[100 = 0]
1 [ 68  96 127 120 117  90  81 112  55  43  90 113  87  64  74  85 156  93
  96  86 139 154 110  73 141  94  73  79 128  75 107  93  98  63  95  70
  71  74 129 101  87  77  63 140  24  77  86 120  88  61  85  62  75  88
 108 109 109 130 117 114  79]
2 [ 95  96 102 121  90  94  98 106  97 110 124  97 110 104  92  83  85 121
  98  92 133 121 100  97 111  75  97 131  59  96  76  93  96  86 123  84
 100  73  82  92 120 105 123  98  56 110 107 126 125  98  90  90  73  78
 101  93 109  83  91 105  84]
3 [ 92 120 101 108  94 104  96 125 114  88  94  83 107  64  76 112  80  90
  69  81 109  93  81  90 121  91 115 100  43 125  65  71  79 107 104 101
 113 122  95 120  68  79  79 113 126  99 126 112  73 124  76  96 105 107
  85  63  96  60 123  88 103]
4 [ 69 118 106  92 111 175 115  57  58  60  49 140 107 116  85 120 123 105
  72 110 173 121 129  87 140  94  95  99 134  85  82  70  67  78  87  90
 109  86 103 107  88  43  17  80  47  68  65  83  84  98  79  91  48  54
 103 137 154 120  92 118 115]
5 [124  92 161 100 118 121 137  87  79 123 104 113 116 109 103 109  68 105
  99  81  98 110 103  92  98  96  97 107 107  77 120  97 114  88  82  92
  74 119  86  99 102 132 131 121 119  59 119 111 110 102  78 139  71 119
 113 101  33 118 107  89  88] : 2 3 1
6 [ 89 117 118  69 108  64  65 108  99  56 112 102 117  79  77  87 133  39
  71  80 125 123  88 100 125  63 118  73  46 142 102 101 124  89 126  60
 109 108 141 140 102  86  95 107  79 129 133 137  67 100  95  60  84 112
  89  79 118  84 117 115 116] : 3 2 1
7 [ 98  46  71  89 108   0  21 121  92 119  53 108  85  19 126  97  98  60
  84  27 107 118 149 105  84 145 102  80  72 124 111  99 133 111 125  96
 149 141 116 109  80 116 137  80  77 151 146  98  64  65 120  60 146  86
 111  84  80  80 104 118  67] : 6 3 2
8 [ 55  87  68 106  87 124  66  92  60 108  67 129  85  68 103  67 145 111
  84  83 144 107 131  86 141  89  82  93 116 107  96  80 129  63 100 118
  84  65 125  58 127  70  62  69  16  86  90  89 108  45  89  81  47  95
 103 145 146 115  83 149  58] : 1 4 2
9 [140  82  77 109  79 118 148  42 107 135 109 158  97 130 123 124  51 135
 151 146 114  86 106 128  66  96 101 152  89  84  88 102  87  81  72 129
  80  85  91  83 129 123  84  62 113  66  67  63 136 144  89 121 117 108
  90  66 117  56  60 109 124] : 2 5 3
10 [ 33 109 123 113 124 138  93  85  79  44  84 103  79 111  85 113 104 108
  94 102 147 153 122  69 143  77  85 104 111  76 108  79 107  89  94  61
 105  68 130 134  69  50  11  93  33  62  84 111  82  81  99  94  69  83
 111 112 128  91  93  93  93] : 4 1 8
11 [108 117  83  68  91  51  74 133 102  71  80  95 104  37 102 103 128 107
  60  69 112 115 122  94 134  98  97  82  68 149 114 109 102 101 105  70
 116 140 112 115  64 110 128 110 112 109 143 112  81  75 106  49  70 112
  81  80 118  90 122  59 110] : 6 3 7
12 [150 120  91 108 101  48  67 131 121 133 123  70 105 102  94  91  47  55
 120 106  61  83  84  98  54 117 128  91 100 105 105 115 116 120  89  99
  99 139  71  93 107 163 197 120 139 108 114 103 112 104  88 116 136 109
  80  66  28 101  94  72 121] : 5 3 2
13 [162 111 125  84  90  56 106 122 131 125 137 123 113 125  78 106   6  96
  78 107  31  94  70 109  64  88 116  95  37 107  99 107  73 129 105 108
 112 135  99 106  77 167 188 101 177 115 159 118  87 130  92 131 120 138
 113  65  69 111 122  62 113] : 12 5 3
14 [ 31  85  97 104 115 142 109 127  68  80  91 100  96  27  79  93 139 121
  86  93 159 118 104  88 112  90  75 106 102 101  87  68 114  82 113 104
  63  64 109  74 127  58  37  88  36  61  79 114  75  72  91  67  82  88
  97 143 148 129 102 123  85] : 8 1 10
15 [ 98  90 104 119  97  99 114 100 101 101 120  87  84 115  96  95  86 115
  94  75 114  98  86  84 122  85  99 116  88  90  76 102 127  78 100  98
  84  82  85 103 116  73 108  87 105  90  56 115 109  92  94 124  90  96
  82  92 122  72 101 113  66] : 2 3 5
16 [ 90  95  71  67  82  29  17 156  81 120  95 117 113  41 106  73 126  68
  72  45 105 111 141  77 103 106  95  89 114 144 118 108 111 126 115  59
 109 106 110  89  92 112 168  88  80 164 121  95 103  80 105  57  96  67
 118  96  94  88 104 113  72] : 7 11 6
17 [119  82  96  73 114   6  42 125  89  97  87  79 116  73 115 107 106  82
  85  94  92  91 169 101  72 155 108  83  74 141 124 100 107 126 116 111
 107 139 119 121  98 109 138  98  87 156 159  74  94 113 119  87 134 132
 107  76  94  69 117 133  89] : 7 16 11
18 [142  73 118 103  83  95 132 121 126 126 119  55  96 119 117 105  70  83
 112  70  43  70  80 104  63 112 121  84 100 120  76 128 114 107 114 100
 133 146 111 119  82 154 165  94 159 113 130  78  90 120 109  85 121 112
 108  62  59  83 108  78 104] : 12 13 5
19 [ 80 118 112 102 105 200 174  27  67  99 102 103 118 184  62 126 137 110
 121 164 119 110  50 101 139  70  75 128 109  69  76 110  96  83  74 108
  62  74 117 106  95  39   0  97 102  28  81  90  99 128  88 112  78 102
 119 150 155 125 114  86 129] : 4 10 15
20 [136 108 102 102 100 100  84 151 143 127 118  81 111 111  97  90  31  88
  92 110  58 105  78  96  62 105 126 101  77  99  80 112 102 108  98  95
 105 159  94 110  90 163 176 124 113 116 115 129 114 102  99 112 136 128
  91  58  35  78 121  95 106] : 12 18 13
21 [ 56 102 108 102 100 166 112  82  91  96 112 120  68 144 108  74 147 117
 114 153 120  99  78  78 129  98  77  93 176  69  99 101 101  56 109 102
  84  43 112  74 124  68  50 100  74  69  91  86  91  84  90  82  43  55
 107 168 139 135  70 131 108] : 4 8 14
22 [ 90 112  79  74 124  66  48 122 100  73 115  61 105  46  81  90 138  79
  71  96 117 129  88  65 110 102 106  82  60 152  72 111 109  91  91  65
 128  93 110 133  91  75 119 100 113 129 126 129  70  87 101  80  92 107
  92  61 123  84 140  79 122] : 6 11 3
23 [ 48 108  93  88 100  59  31 119 101  77  94 123  74  57 117 100 138  72
  96  83 155 124 104  63 129 100  96 104 106 122 108  78 116  28 103  87
  89  58 115  99 138  57  81  67  19  72  63  93 101  63 102  64  77  60
  84 128 154  99  98 155  67] : 8 14 1
24 [132  89 122 107  74 152 151  46 118 141 110 137  79 141 104  83  73 129
 125 124 102 102 110 137  71  98  77 111 147  74 123  97 101 101  89  95
  77  86  88  78  95 108 106 116  89  60  79  79 118 155 116 149 124 109
 112 126  79 101  75 117 109] : 9 5 15
25 [ 42 114 160 101 131 122  97 133  59  55  94 119  77 114  78  86 130  98
  70  84 155 170 110  82 131  86  85  98 151  74 115  82 140  91  95  57
  87  95  87 107  79  65  78 128  59  63 119 133  84  60  82  67  45  79
 126 123 119 161  88 132  84] : 1 10 14
26 [ 28  71  87  79 120 114  74 113  97 118  78 143  85  78 105 101 127 102
 117  78 153 115 108  85 139  88 113  98 121  98  86  97 115  47  85  77
  92  40  98  98 121  64  51  82  20  81  66  81 100  47  73  81  68  94
  97 139 156 106  89 117  70] : 8 23 14
27 [ 89  84  97 114  78 159 130  86 105 116  99 119  83 156  83 102 103 107
 126 156 105 106  81 133 106  98  97 105 142  76  64  97 111  59 101 113
  70  62  78  57 105 107 102 102 102  59  83  75 126 103  99 125  62  83
  89 116  75 128  58 108 110] : 24 21 15
28 [ 30  49 111  97 130 111  73  70  47  83  85 123  96  95  73  77 158 108
  99  65 200 125 130  97 106  86  83 102 162  79 127  95 114  73 113  39
  70  51 137 136 146  69  35 111   3  87  49 129 112  72  98  87  36  62
 101 121 133  84  92 130  84] : 26 1 10
29 [156  91 108  95 100  78  93 117 130 139 104  91 101 100 124  80  71  79
 126 134  58  90 101 120  71 107  90  99  96 102 107 117 104 107 119  97
 130 120  86  73 130 162 186 102 138 119  92 101 117 139  83 141 122 106
  87  83  97  56  98  83 101] : 12 20 18
30 [128  87  93  83 100  26  78 144 130 112 117  80 118  46 117  84  72  97
  70  64  61 112 108 109  79 108 111 106  56 123  95  81  93 121 115  98
 122 157  82 109 100 134 183  89 160 155 131  85 138  89 117 100 108 116
  88  32  42  89 126  80  98] : 20 12 18
31 [ 38  92 155  95 115 107  79 169  59  42 111 106  90  43  94  82 145 109
  64  77 141 139 100  80 150  69  90  64 118  88 106  90 160  86 100  77
  77  68 122 105  97  53  62 104  75  65 119 114  84  63  68  81  69  83
 127 133 109 142  94 110  70] : 25 1 14
32 [ 50 114 131 100 127 200 102  88 114 111 121 131  96 165 107  78 123 120
 105 122 113 118  41 106 135  96  75  87 136  75  85 105 119  68  83 126
  83  71 114  73 135  67  60  82  90  24  78 107  82  81  75 126  55  86
 100 182 131 142  60 141  88] : 21 27 19
33 [128  66 135 132 101 142 179  23  90 123 101 111 128 183  62 113  65 133
 151 122  93  94 100 151  68  93 111 156 130  72  86 103  84  99  97  99
  77 110 100  88  93 108  86 102  98  83  75 108 133 156  83 147  60 104
  84  96  69  67 111 102 122] : 24 9 27
34 [ 51  87 108 108  73 145 120  50 107  74  86 128  82 101 120  94 135 129
  72  95 151  96 107  80 126 113  82 116 101  75  87  87 102  61  96  91
  98  53 120 117  91  42  50  58  18  62  56 105  91  66  87  84  56  77
  93 140 186 118  89 150  91] : 4 26 8
35 [ 78 112 147  95 124 161 121  75  61  69 126  97  96  92  64  84 169 108
  81 106 145 161 124  94 146 101  74 101 123  52  63  55 105  90  76  83
  73  69  95 140  67  67  16 127  91  76 113 113  90 120  89 106  74  74
 122 126 126 155  93  80 106] : 10 25 4
36 [ 80 137 143 113 112 200 200  17  57  58 109  81 103 153  19 148 113  87
  79 126 154 155  79 102 147  50  98 167  79  57  88  88  57  96  72  47
  77  71 118 165  43  15   0 132  92  26  98 149 107 172  70  91  62  93
 120  80 148  95 144  61 143] : 19 35 10
37 [102 101 118  88 100  51  65 164 105  97 125  83 114  83  99  96  68 108
 101  35  88 103 125 108  94 120 118  88  75 143 106 108  89 155 132  96
 131 158  93 107  55 151 165 108 109 135 135  96 119  84 119  94 114 100
  89  52  50  97 121  91  92] : 30 20 17
38 [ 63  82 120 124 138 182 121  80  59  91 107 118  95 142  92 100 143 103
 143 111 128 135 102  83 140 102  88  90 150  75 114 113 128  62  96  97
  57  81  99 109 108  60  56  98  85  59 109 125  84  94  72 112  37  76
  99 157 116 129  80  96 109] : 21 32 35
39 [ 88 119 105 115  95 199 119  77 108  64 114  87 114 154  82  95 101 118
 112 149 111  91  28 113 117  95  89 111 105  88 112  95  69  78  98  97
  83  76  75  90 104  50  51 112 113  88  54 101  96  98  97 126  99 104
 101 130 125 121  91  95 107] : 19 27 32
40 [165 134 118  81 125  57 116 145 121 116 124  81 106 128 107 107  24  80
 114 102  38  87  91 131  73  79 116 114  76 108 103 105 124 134 113  91
  89 156  83  91  83 149 174 145 141 107 118 110 112 135 111 119 139 113
  91  41  31  57 129  50 108] : 20 12 13
41 [133  81  56  86  84   0  43  99 101 100  73 111  91  22 126 115  80 105
  59  68 116 112 138  93 114 149 129 104  87 134 114  99 123 108 111 103
 109 116 114  77 101 106 164  83  87 167 132  75  89  77 106  56 111 101
 123  62  73  65 138 122  87] : 7 17 16
42 [141 107  87 101  94  57  45 153 134 113 120  87 109 107  97 104  68  82
 116  54  74  86 114 100  67  92 106  80  82  98 119 105  94 134 112  88
  99 134  89 109 102 151 150 122 102 109 120 117 131  80 120  77 125  82
 106  60  66  61  99 102  77] : 37 20 12
43 [109  95 110 107  82 117 140  77  97 105 128 104  97 144 105 120  87 126
 145 151  96  84  60 127 106 106  88 115 148  74 105  98  96  82  87  98
  69  65  79  96 118  75 118  91 122  88  74  87  94 111 100 154 107  94
 113 117 120 118  85 103 119] : 27 24 39
44 [ 94  86  86  98 109  24  58 134 123 121 107  62  94  62 130  62  81 103
  81  68  66  88 132  84  31 110 128  81  77 133 102 129  78 115 107 102
 157 132  85  95  90 174 157  71 127 133 111 100  98  92  89  69 128 110
  86  82  70  54 107  85 106] : 30 37 42
45 [144 127 100 101 120  64  54 142 135 137 106  64 120 111  99  79  80  83
  89  88  42  78  71  97  74  92  99  90  82 104  82 131 100 120 102 104
 101 108  83  96  87 166 199 107 134 125 116  94 109 103 105 129 107 100
  85  70  70  93  83  78 103] : 12 20 29
46 [ 78  66 126 121 137 189  92  64  53  90  99 125  84 118  81  91 168  88
 126 135 128 119  97  97 145 116  88  80 148  60 107 110 126  81  62  88
 125  56 114  87 127  97  54  91  59  61  53 103 103  98  80 117  68 113
 106 177 137 146  82 119 106] : 38 21 32
47 [112  85  79 108  77 169 158  23 104 123  99 111 119 163  77 141  54  98
 151 133 116  72  68 127 101  93 105 165  92  71  89 122  66  88  88  95
  73  38  80 104 146  70  41  78  72  80  24  77 106 164 110 156  93 106
  76 132 145  54 106 115 116] : 9 33 43
48 [ 71 112 107 118 114 106  79 130  89  94  93 107 104 122  94 106 110 102
  99  86 132 108  87 107 114  78 118 108  68 117  95  94  68  87 104  91
  99  64  93  91 100  91  79  76  63  80 104  77  97  78 110 103 100  61
 107 101 113  85 109 112 103] : 2 15 3
49 [117 105 118 129  93 153 134 109 113 126 133  93  89 166  88 114  91 125
 136 128  81  64  62 120 118  84  93  85 120  72  83 112  88  46  83  96
  69  67  89  62 130  80  63  85  86  67  50  99  92  78 108 129  72  96
  74 133  88 154  73 110  90] : 27 43 39
50 [101  92  68  79  99  34  46 129 120  87  89  77  99  12 137  82 105  87
  66  84  93  98  98  81 122  95 128  90  52 139 105  94  96 111 118 111
 111 111 116 118  84  91  88  85 122 107 112 111  73  82 105  84 107 105
  97  77  97 100 109  79  98] : 11 22 3
51 [127 103  94  81 127  22  70 136 136 141  98  75 106  75 126 106  71  83
 107  68  77 103 139 105  63  95 139 101  79 122 111 102 100 125  99  75
 124 121  80 102  92 140 154  98 100 133 129 112 120 110  89  92 117  80
 110  40  67  57 147  96  96] : 42 44 30
52 [ 58 111 149 117 116 189 123  65  54  79  78  72  94 135  77 117 155 119
  92 113 146 144 123 100 134  86  94  89 121  67  99  86  78  80  97  55
  67  95 132 136  92  39   1 124  86  32  96 137  85 105  74  75  70  90
 118 143 123 121 120  91 126] : 35 10 38
53 [ 74 106 157 151 108 188 139 123  84  89 101  84  91 149  71 105  95  92
 133  99 121 126  58 104 123  91  84  66 110  84 102 124 130  92  71  92
  74  79 110  83  93  97  69 120  95  61  90 109 106 100  91 120  67  70
 111 169  94 136  96 135  94] : 38 32 49
54 [138 106 119  81 113  17  56 112  74 115  97 107 108  18 117 117  89  80
  78  53 106 100 138  98  65 120 116  77  76 124 118  98 106 134 114  97
  99 129 136 134  97 115 139 115  95 128 137  84 100 106 101  79 110 100
  91  42  71  67 136  78 102] : 17 51 41
55 [115 107  73 100 111  36  83 131 102 137  99  61 107  56 128 105  20 118
 111  74  84  84 142 130  63  98 123  94  51 128 111  91  90 127 115  91
 104 157  94 105  92 123 161  99 116 148 154  95 114 129 100  89 167 107
  76  18  62  72 118 105  87] : 51 30 37
56 [118 101  94  68  70  23  73 165 137 132 119 105 111  58 144  80  76  97
  81  72  67  78 127 106  56 108 111 101  75 115 122 101  87 115 117  98
 113 113 114 107 101 147 175 108 110 131 131  86 119 104 122 104 130 101
  99  48  73  91 104 102  68] : 30 51 42
57 [ 89  95 105 123  98 200 163  67  89  63  85  78  97 176  60 132  85 116
 117  99 123 111  57  95 135  48  83 132  97  74  79 110  75  74  69 112
  64  59  97 121 110  55  17  78  94  71  30  75 104 120  79 135  78  93
 105 134 117 111 107  97 128] : 19 39 47
58 [ 87  70  68 109  91 175 125  53 100 156 116 124 108 191 110 109 111 116
 151 131 134  65  86 135 113 102  90 122 135 108 107 101  94  68  71 118
  74  43  85  86 146  89  75  75 112  60  57  88 118 140  99 122  54  98
  85 132 116 111  85 113  85] : 27 43 49
59 [ 95 111  40  78 100  60  64 105  78  89  86  86  92  42  61  88 116  78
 100  89 109 102  96 100 112 103  94  94  50 129 108 125 104 108 104  59
 116 102 140 131 101  87 112 104  99 129 125  98  60  93 102  48 110 105
  67  92 143  55 112  82 115] : 22 11 6
60 [ 56 136 121 105 107 182 100  75  81  78 110 102  67 135  85 100 130 103
 121 133 118 112  60  86 132  85  77  87 142  75 120 106  99  85  56 101
  68  54 114  61 117  76  57  89  68  57  75 109  87  77  77  99  68  97
 100 162 128 125  70  98  92] : 21 32 38
61 [ 88  98 111  82 100  77  90 152 123  80 121  66 102  87  58  91  81  70
  73 103 101 111 100  94 122  89 107  95  75 121 113  94 111 132  92  92
 115 117 100 115  81 124 120 127 114 103 135 113  73  75  74  73 117  90
 122  76  89 101 110  69 101] : 3 11 22
62 [157  74 115  77 121  60 134 117 124 107 116  75 139 119  73 104  44  69
  77  96  21 107 103  97  61  84 116 103  66 118  96  97  88 149 123 115
  96 143 102 121  71 156 194 137 153 124 140 109 102 160 125 135 114 118
 104  60  68  80 114  79 120] : 13 40 20
63 [ 61 102 108 105  80 139 117  53  86  91  64 111 108  99  93 112 125 105
  98 118 183 133 115  68 121  85  65 133  47  97 107  78  88  84  85  67
  95  52 121 127 113  36   0  70  24  72  84 109  85  99 108  99  66  91
  98 102 149  85 108 127  88] : 10 34 4
64 [122  95 107 132  74 149 125  57 131 123 126 121  99 148  86 103  94  92
 111 154  90  79  97 129  91  95  63 114 144  81 104  86 138  66  91 104
  62  80  86  56  98  94 115  94 109  79  76  91 103 119 101 113  66  94
  73 137  91 142  75 123 123] : 27 43 24
65 [ 71 118 111 116  97 133 140  73  91  97 101 103  86 178 113  95 116 114
 112 125 110 103  72 101 126  98  92  79 128  79  77 108  94  70  94 129
  90  55 107  68  95  68  29 101  94  41  62 104  95  93  96 103  51  78
  91 152 125 124  86 119  90] : 21 60 32
66 [ 62  86  97  99 103 132 131 109 105 104 111 110  76 158  96  68 137 130
 158 148  97  79  44 101 142 103  53  87 165  65 113 104  87  56  86  97
  63  64  50  50 146 107  66  76  59  61  37  77  97  85  76 113  91  94
 101 164 111 143  84 119  82] : 49 21 60
67 [ 76  78 117 113  97  80  93 123  89  95 111 113 103  99  83  75 105 127
 110  71 130  84 122 101 107  99  83 121  92 116  99 108 106  83 105 107
 106  56  95  85 124 102 111  84  77 115  68 105 133 100 110  91  98  65
  93  80 124  81  80 115  64] : 2 15 48
68 [120  85 116 135 117 198 150  48  93 121 128 114 103 187  82  98  86 128
 145 126 128  78  92 135 107  75  76 126  94  97  79  83  94  91  73  80
  74  63  58  72 136  84  60  81 109  43  39  99  86 122  72 120  47  84
  87 127  77 121  70 127 118] : 58 49 27
69 [ 80  67  98 128 112 153 122  87 101 111 117 119 120 158  95  65 109  88
 134 122 113  66  53 100 134  75  95 101 139  90  95 126  91  43 108  81
  79  51  55  64 126 104  44  96  76  97  61  91 101 111  93 129  54  90
  91 152 100 122  51 113  85] : 49 66 27
70 [ 58 108  86  74  96  62  72 126 103  58  86  79 111  72  88  92 130  76
  59  77 136  78  87  59 104  93 123  92  49 100  93 109 111 101  92 101
 111 114 109 117  90  50  87  78 126 125 127 104  48  75  99  66 110  90
 101  87 121  73 105  74 109] : 22 50 59
71 [ 87 106 103 124  86 144 126  76 120  96 100  94  93 127 120  95 115 110
 122 122 136 113  80  79 122  91  78 140  72 112  93 112  64  74 121  98
  59  71 106 107  96  68  60  98  89  77  60  94 111 104  79 121  91 110
  77  92 142  88  99 103  90] : 15 39 48
72 [ 76  97 116  95 109 135  93 111  62  69 121 100 121  87  87  74 124  81
  78  94 142 138 103 105 135  94  81 103  95  99  90  85 115  66 106  83
  69  85 121  93  95  54  54  82  52  65  96 106  82  92 103  68 111 122
 111 110 128 108  86  97 103] : 14 1 10
73 [138  86  90  89  90  11  62 159 119 129  83  94  93  55 111  83  47 117
 102  76  74  61 143 137  62  99 123  91  80 116 108  84  98 129 135 105
 145 129  99 100  87 156 192  70 118 162 146  89 125  94 119  76 139  92
  81  55  80  73 145 107  94] : 56 55 51
74 [ 86  91 137 141  95 150 110 113  99  87 119  90  95 153  60  96  96  91
 135 113  96 113  31  96 141 116  70  83 120  70  83 111 137  84  66 105
  77  85  83  84 114  86  62 110  75  68  80 113 113 111  63 123  69  74
 111 163  94 148  57 103 102] : 53 60 49
